Below are the code and all the weights of a small trained network. Each question names an input and a class and asks about switching units off, where a switched-off unit gives its printed mean instead of its output.

import numpy as np


def w(rows, s, z=0):
    codes = np.array(rows[::2]) - 128.0
    scale = np.full(codes.shape[1], s)
    scale[-1] = z or s
    return codes * scale


def norm(h):
    return h / np.sqrt((h * h).mean(-1, keepdims=True) + 1e-5)


def f(y):
    return np.maximum(y, 0)


def log_softmax(a):
    a = a - a.max(-1, keepdims=True)
    return a - np.log(np.exp(a).sum(-1, keepdims=True))


def net(x, mask):
    res = np.array(x, float).reshape(1, 8) / 4 @ E
    u = 0
    for l in range(3):
        y = f(norm(res) @ A[l][:, :-1].T + A[l][:, -1])
        res = res + np.where(mask[u : u + 7], y, B[l][:, -1]) @ B[l][:, :-1]
        u += 7
    return log_softmax(norm(res)[-1] @ U[:, :-1].T + U[:, -1])


A, B = {}, {}
E = w([
[46,145,143,111,83,154,160,63,253,88],'x0',
[179,67,98,195,136,126,126,65,149,178],'x1',
[45,166,142,214,104,169,55,37,117,132],'x2',
[62,74,118,103,143,182,155,158,154,153],'x3',
[148,85,134,153,212,41,131,76,79,158],'x4',
[231,108,209,113,129,126,178,125,238,103],'x5',
[44,133,165,163,248,82,47,114,133,30],'x6',
[135,202,70,137,147,87,214,36,60,171],'x7',
],0.0059)
A[0] = w([
[185,138,226,172,139,110,50,113,194,113,87],'L0N1',
[97,117,112,82,139,61,161,179,116,123,88],'L0N2',
[37,126,127,54,108,138,122,254,147,48,4],'L0N3',
[203,156,174,55,98,124,129,205,128,176,150],'L0N4',
[163,125,165,173,154,112,124,188,176,89,140],'L0N5',
[64,135,86,47,193,99,83,139,71,70,96],'L0N6',
[221,167,165,67,66,147,153,99,169,198,128],'L0N7',
],0.007,0.0032)
B[0] = w([
[2,47,142,148,137,55,167,104,84,83,216],'L0N1',
[161,80,213,177,142,182,163,103,159,141,179],'L0N2',
[89,181,124,223,98,66,140,62,113,133,253],'L0N3',
[100,126,79,18,121,133,60,215,140,183,242],'L0N4',
[157,68,48,89,160,103,184,120,68,76,208],'L0N5',
[100,159,200,158,106,67,155,185,143,170,224],'L0N6',
[47,118,39,116,162,29,98,154,170,142,229],'L0N7',
],0.0076,0.0054)
A[1] = w([
[65,60,155,143,109,160,192,167,153,119,253],'L1N1',
[88,171,58,166,102,124,158,23,89,196,219],'L1N2',
[154,180,100,117,103,175,61,149,83,139,90],'L1N3',
[112,142,115,143,39,109,164,195,155,136,227],'L1N4',
[166,89,107,75,217,128,182,149,172,105,102],'L1N5',
[39,158,148,107,41,187,184,78,254,90,105],'L1N6',
[128,162,226,89,211,120,160,168,29,133,76],'L1N7',
],0.0077,0.0019)
B[1] = w([
[94,140,152,110,156,26,162,113,45,83,229],'L1N1',
[187,211,163,152,239,105,85,58,111,139,255],'L1N2',
[102,48,138,124,83,187,140,157,140,151,152],'L1N3',
[29,173,89,176,191,110,126,171,132,216,223],'L1N4',
[173,110,157,88,151,153,134,137,209,57,192],'L1N5',
[137,207,88,218,159,2,60,188,36,158,231],'L1N6',
[136,201,158,231,61,153,126,186,148,132,193],'L1N7',
],0.0083,0.0071)
A[2] = w([
[115,92,39,112,91,179,108,192,203,156,87],'L2N1',
[154,50,100,94,60,78,94,250,112,111,158],'L2N2',
[133,190,51,197,96,120,136,204,115,162,184],'L2N3',
[104,208,104,179,158,67,169,33,210,2,250],'L2N4',
[176,54,119,248,180,106,85,149,169,140,38],'L2N5',
[108,80,226,144,128,146,165,137,128,41,18],'L2N6',
[50,222,145,101,103,215,121,69,64,167,139],'L2N7',
],0.0067,0.002)
B[2] = w([
[231,122,162,62,72,191,105,83,106,21,159],'L2N1',
[88,181,55,105,132,171,134,51,131,151,202],'L2N2',
[80,134,166,218,88,117,127,166,146,151,233],'L2N3',
[138,82,110,141,62,204,98,187,89,177,254],'L2N4',
[131,195,86,120,118,167,111,220,174,125,172],'L2N5',
[154,109,143,130,23,156,188,2,144,92,154],'L2N6',
[126,68,167,2,236,94,225,144,228,36,171],'L2N7',
],0.0079,0.0085)
U = w([
[87,184,111,225,151,56,79,163,101,175,147],'0',
[218,139,150,117,189,186,107,16,135,171,117],'1',
[152,139,220,47,43,191,77,6,173,113,4],'2',
[197,110,222,163,100,159,185,138,203,105,113],'3',
[120,113,93,102,48,232,79,132,96,179,114],'4',
[155,135,213,59,46,182,66,13,189,111,9],'5',
[123,109,58,4,142,101,168,182,235,128,133],'6',
[82,19,184,137,122,102,147,90,95,23,137],'7',
],0.015,0.02)

Each question gives the input, the list of numbers given to net, and the class t.
The units are the neurons (one row each of A and B). Each row of codes is followed by its name. A weight is (code - 128) times the scale printed after its matrix; where a second scale follows, it is the last column's (A, B and U).
mask holds one flag per neuron, layer by layer. A switched-off neuron (its flag False) gives its mean, the last column of its row in B, instead of its output. The means were averaged over made-up inputs and are rounded, as every weight is.
A unit's drop is (log p(t) with every unit on - log p(t) with that unit switched off) / (log p(t) with every unit on - log p(t) with every unit switched off).
The circuit of an input: a set's keep is (log p(t) with only the set's units on - log p(t) with every unit switched off) / (log p(t) with every unit on - log p(t) with every unit switched off). Starting from the 12 units with the biggest drops (on a tie, the unit counted first), units are removed one at a time, each time the one whose removal leaves the highest keep (on an exact tie, the one counted first), for as long as the keep stays at least 0.8.
circuit, biggest first: the units of the circuit, biggest drop first
most important unit: the unit with the biggest drop
top k neurons: the k neurons with the biggest drops, biggest first
top k neurons in layer l: the k neurons of layer l with the biggest drops, biggest first
drop when u is switched off: that unit's drop, to one decimal
input [7,2,-7,-3,4,-8,-8,-8], class 6: top 3 neurons in layer 1 -> (L1N2; L1N6; L1N7)
input [7,-5,0,-6,-6,8,-7,-4], class 0: most important unit -> L1N6
input [-8,-8,-3,1,-1,2,-6,8], class 6: circuit, biggest first -> (L0N4; L1N6)
input [-2,-3,4,-8,-7,3,6,-3], class 7: top 2 neurons in layer 0 -> (L0N1; L0N5)
input [-5,4,6,4,6,5,3,0], class 7: circuit, biggest first -> (L0N1; L1N6; L1N4)
input [3,1,-6,6,-6,5,-2,-8], class 0: top 3 neurons -> (L0N3; L1N6; L1N4)
input [-4,3,7,7,4,2,-7,2], class 1: top 3 neurons -> (L1N2; L1N6; L0N6)
input [-2,5,2,-8,-5,-4,-5,-6], class 4: top 3 neurons -> (L0N3; L2N1; L1N6)
input [3,1,-3,1,4,-3,4,-7], class 7: top 2 neurons -> (L1N6; L0N5)
input [-7,-3,-8,1,8,0,2,0], class 3: top 2 neurons in layer 0 -> (L0N2; L0N7)
input [-6,-7,-7,-6,5,6,6,-1], class 3: top 2 neurons -> (L1N7; L0N7)
input [-8,2,0,8,-1,-1,-8,-2], class 4: top 2 neurons in layer 2 -> (L2N1; L2N7)
input [7,7,-5,-8,7,-6,2,-6], class 7: top 4 neurons -> (L1N6; L0N1; L0N3; L1N4)
input [6,8,1,-4,2,8,8,-8], class 7: circuit, biggest first -> (L0N1)
input [2,7,3,-2,7,-1,2,3], class 1: drop when L1N6 is switched off -> 0.2
input [-5,2,2,4,-3,3,0,-4], class 6: drop when L2N3 is switched off -> 0.1
input [-3,7,-6,8,4,3,3,8], class 3: drop when L0N3 is switched off -> 0.2
input [-6,0,-3,6,2,0,-2,-7], class 6: drop when L2N4 is switched off -> 0.3
input [-5,-1,-5,-7,-3,-2,-4,-2], class 4: top 3 neurons in layer 2 -> (L2N7; L2N1; L2N2)
